After every row comes roughly how far along a hidden order it lies, from 0 to 12.
[-51 -49 -45 -20 -15 -31 -33 -17 -13 -11  -3 -12 -32  11  -4  -7 -10   2
 -20  -8  20  -2   8   0   8 -17  11  19  16  15  20  11   9  67   6  53
  26  29  39  32  37  38  22  24  34  24  38  68  87  32  29  58  40  39
  75  39  32  41  12  45   8  37   3 -11 -13   1  -6  29  -9 -47 -55 -25
 -28 -31 -52 -35 -30 -58 -46 -17 -59 -80 -25 -48 -54 -34 -46 -56 -54]	6
[-31 -49 -62 -40 -31 -26 -28 -39  -6 -19 -18   7 -33   4  12   1  -3  10
  31  -2   2   2 -41  21   7 -15   9  -3  28  24  29  19   6  53  12  50
  37   3  69  14  55  37  43  27  19  34  72  60 102  16  36  33  26  12
 113  35  60  47  40  62   5  21 -14   2  17 -29 -17  23  -8  -4 -30 -59
  -7 -31 -59 -36 -38 -67 -58 -14 -42 -60 -21 -48 -43 -19 -53 -56 -40]	5
[-51 -64 -75 -39 -31 -44 -43 -42 -16 -28 -19 -12 -50   2  -2 -13 -17  -2
  -5 -15   2  -4 -27   7   4 -31   7   2  17  13  22  11   1  43   3  40
  26   0  42  16  36  32  19  20  19  16  48  59  93  22  31  47  32  26
 102  48  59  56  39  70  23  60  11  10  28   8   0  71   8   0  -4 -17
   2 -10 -37 -24 -14 -54 -39 -10 -49 -69 -21 -51 -54 -26 -57 -60 -52]	3
[ 22  12 -11   0  -3  -8 -19 -22 -14 -27 -24 -34 -50 -19 -27 -49 -57 -59
 -47 -73 -60 -43 -90 -38 -28 -84 -46 -43 -32 -31 -18 -14 -19 -40 -17 -20
  -4 -24  -9 -12  -4  -1 -18  -2  -9 -19  -1  12  29  -8   6  11  -5 -14
  30  11  17  23  14  39  17  42  19  14  36  27  16  92  32  50  80  52
  44  57  38  26  75  34  62  27  26  56  26  22  24  38  16  17  20]	1
[-55 -67 -68 -42 -36 -52 -52 -54 -22 -40 -28 -27 -53  -6 -12 -24 -25 -14
 -13 -24  -6 -12 -32   0   0 -34  -1  -3  12   7  16   7  -1  33  -1  26
  21   0  31  11  27  22  11  16  14   8  37  54  80  17  29  44  32  31
 100  49  62  66  40  78  35  72  35  23  46  23  11  94  21  21  32   5
  14  11 -19 -13   4 -38 -21  -6 -38 -52 -17 -41 -48 -24 -49 -58 -55]	2
[-15 -38 -59 -35 -31 -44 -48 -59 -25 -51 -42 -40 -72 -22 -22 -46 -55 -46
 -30 -63 -43 -32 -90 -16 -16 -72 -24 -34  -7 -10   4   1 -12   3 -10   2
  15 -25  22 -10  15  10  -7   4  -9 -15  24  28  61  -8  17  20  -3 -17
  74  26  44  46  35  76  23  66  27  24  63  26  16 127  39  64  96  41
  51  57  23  18  66   5  42  21   3  26  15  -7  -4  19 -20 -13 -15]	0
[-40 -52 -43 -25 -20 -25 -22 -24  -8 -14  -9  -3 -20   3   3  -1  -1   7
   9   0   8   4  -8  12   8  -1  18  11  22  20  23  16  11  60  13  50
  30  24  54  28  48  37  42  25  31  40  60  57  80  28  31  38  36  34
  74  37  42  37  22  35   4  18  -9  -5 -10 -19 -15  -7 -14 -29 -60 -50
 -21 -41 -53 -34 -48 -59 -57 -19 -48 -68 -25 -43 -40 -29 -50 -47 -42]	6
[ 12  10  -1   7  13  26  17  29  13  29  24  38  14  33  27  39  41  60
  35  50  68  36  66  39  33  45  51  52  49  43  41  22  17  80  12  46
  21  10  15   4   5   3 -20  -6 -17 -40 -31 -22 -22 -37 -25 -29 -66 -92
 -79 -54 -69 -76 -43 -45 -71 -52 -70 -43 -64 -45 -25 -21 -21 -41 -54 -28
 -11 -17 -26 -14  -1 -20  -3   2 -15  -5   4  -7  -5  11  -4  -5   8]	12
[  9  -2 -14  -3   0  10   8   7   6  12  10  21  -3  19  19  21  22  36
  27  31  46  26  37  35  27  40  45  44  50  46  45  29  23 105  23  74
  38  32  61  28  43  30  26  15  13   7  19  14  27 -12  -4  -9 -32 -60
 -30 -31 -43 -53 -30 -33 -64 -53 -75 -43 -71 -61 -34 -54 -36 -53 -85 -59
 -24 -40 -42 -24 -28 -42 -31  -6 -24 -27  -6 -14 -15   0 -14 -12  -4]	11
[ 57  61  29  38  36  51  35  48  15  32  24  23 -13  19   3  -4 -15 -12
 -33 -38 -17 -30 -54 -34 -23 -86 -48 -49 -46 -47 -30 -26 -32 -83 -34 -56
 -21 -50 -46 -32 -35 -20 -52 -16 -24 -52 -31  -6   0 -20  -9   5 -32 -35
 -14  -2 -11  -7  -7  24 -13  26  -3  -7   1  10   5  70  13   8  32  34
  23  36  14  11  62  21  57  24  17  57  29  30  30  52  33  41  51]	4
